Below are the code and all the weights of a small trained network. Each question names an input and a class and asks about switching units off, where a switched-off unit gives its printed mean instead of its output.

import numpy as np


def w(rows, s, z=0):
    codes = np.array(rows[::2]) - 128.0
    scale = np.full(codes.shape[1], s)
    scale[-1] = z or s
    return codes * scale


def f(y):
    return y / 2 * (1 + np.tanh(0.7978845608 * (y + 0.044715 * y**3)))


def log_softmax(a):
    a = a - a.max(-1, keepdims=True)
    return a - np.log(np.exp(a).sum(-1, keepdims=True))


def net(x, mask):
    res = np.array(x, float).reshape(1, 6) / 4 @ E
    y = f(res @ A[0][:, :-1].T + A[0][:, -1])
    res = res + np.where(mask, y, B[0][:, -1]) @ B[0][:, :-1]
    return log_softmax(res[-1] @ U[:, :-1].T + U[:, -1])


A, B = {}, {}
E = w([
[140,139,116,110,117,133],'x0',
[197,108,174,157,83,161],'x1',
[165,164,96,80,98,141],'x2',
[148,107,165,94,112,20],'x3',
[103,109,146,155,143,117],'x4',
[151,253,162,173,161,117],'x5',
],0.011)
A[0] = w([
[78,85,117,82,136,170,31],'N0',
[178,168,190,126,127,125,164],'N1',
[143,106,118,169,117,250,83],'N2',
[148,129,133,147,76,106,153],'N3',
[164,109,144,114,117,206,208],'N4',
[183,122,197,164,120,185,102],'N5',
[102,185,95,142,199,179,147],'N6',
[168,61,173,124,76,127,66],'N7',
[82,61,132,34,168,160,250],'N8',
[156,151,106,105,120,177,87],'N9',
[116,169,132,143,195,154,155],'N10',
[139,103,53,111,153,144,52],'N11',
[114,91,84,97,95,146,254],'N12',
[142,110,115,117,141,154,117],'N13',
],0.012,0.0025)
B[0] = w([
[125,182,80,105,238,103,191],'N0',
[98,196,123,65,165,53,208],'N1',
[83,140,180,94,242,93,227],'N2',
[123,147,184,90,126,130,157],'N3',
[102,134,135,177,152,81,198],'N4',
[144,106,150,80,168,48,208],'N5',
[186,78,111,240,48,157,233],'N6',
[123,88,69,120,2,224,210],'N7',
[70,219,138,100,102,118,254],'N8',
[116,37,116,121,142,152,167],'N9',
[194,57,92,171,84,132,203],'N10',
[67,170,85,153,139,137,164],'N11',
[134,157,168,83,153,132,214],'N12',
[113,133,160,45,112,144,140],'N13',
],0.0074,0.0086)
U = w([
[145,144,65,173,244,44,249],'0',
[94,112,227,78,163,80,109],'1',
[189,44,113,186,23,160,12],'2',
],0.011,0.0013)

Each question gives the input, the list of numbers given to net, and the class t.
The units are the neurons (one row each of A and B). Each row of codes is followed by its name. A weight is (code - 128) times the scale printed after its matrix; where a second scale follows, it is the last column's (A, B and U).
mask holds one flag per neuron, in row order. A switched-off neuron (its flag False) gives its mean, the last column of its row in B, instead of its output. The means were averaged over made-up inputs and are rounded, as every weight is.
A unit's drop is (log p(t) with every unit on - log p(t) with that unit switched off) / (log p(t) with every unit on - log p(t) with every unit switched off).
The circuit of an input: a set's keep is (log p(t) with only the set's units on - log p(t) with every unit switched off) / (log p(t) with every unit on - log p(t) with every unit switched off). Starting from the 12 units with the biggest drops (on a tie, the unit counted first), units are removed one at a time, each time the one whose removal leaves the highest keep (on an exact tie, the one counted first), for as long as the keep stays at least 0.8.
units of the circuit, in order: the units of the circuit, biggest drop first
most important unit: the unit with the biggest drop
k most important neurons: the k neurons with the biggest drops, biggest first
drop of u: that unit's drop, to one decimal
input [-3,-8,-6,-4,-2,1], class 2: units of the circuit, in order : (N6 N10)
input [-8,5,-1,-3,0,-5], class 1: most important neuron : (N2)
input [5,0,2,-8,4,-6], class 0: 3 most important neurons : (N0 N11 N4)
input [6,0,8,-2,3,2], class 2: units of the circuit, in order : (N0 N2)
input [-6,2,-2,2,-5,0], class 2: 3 most important neurons : (N2 N0 N8)
input [3,1,5,-8,-2,-5], class 1: 3 most important neurons : (N13 N12 N2)
input [6,-7,2,-4,6,1], class 2: units of the circuit, in order : (N6 N2)
input [2,6,0,5,7,0], class 2: 3 most important neurons : (N7 N2 N8)
input [0,6,-3,0,-3,-1], class 1: 4 most important neurons : (N6 N10 N5 N2)
input [-6,5,0,-8,6,-2], class 1: 2 most important neurons : (N2 N13)
input [7,6,1,-2,0,-3], class 1: 2 most important neurons : (N2 N6)
input [-4,-1,-7,-6,-1,8], class 2: 2 most important neurons : (N6 N10)
input [4,-2,-7,-6,0,4], class 2: drop of N12 : 0.0
input [-8,6,-7,7,4,-7], class 2: drop of N7 : 1.5
input [-6,-4,-6,-7,0,8], class 2: most important unit : N6
input [-1,4,-1,-8,0,-4], class 1: drop of N2 : 0.2
input [-7,6,4,-5,2,-4], class 1: drop of N2 : 0.1
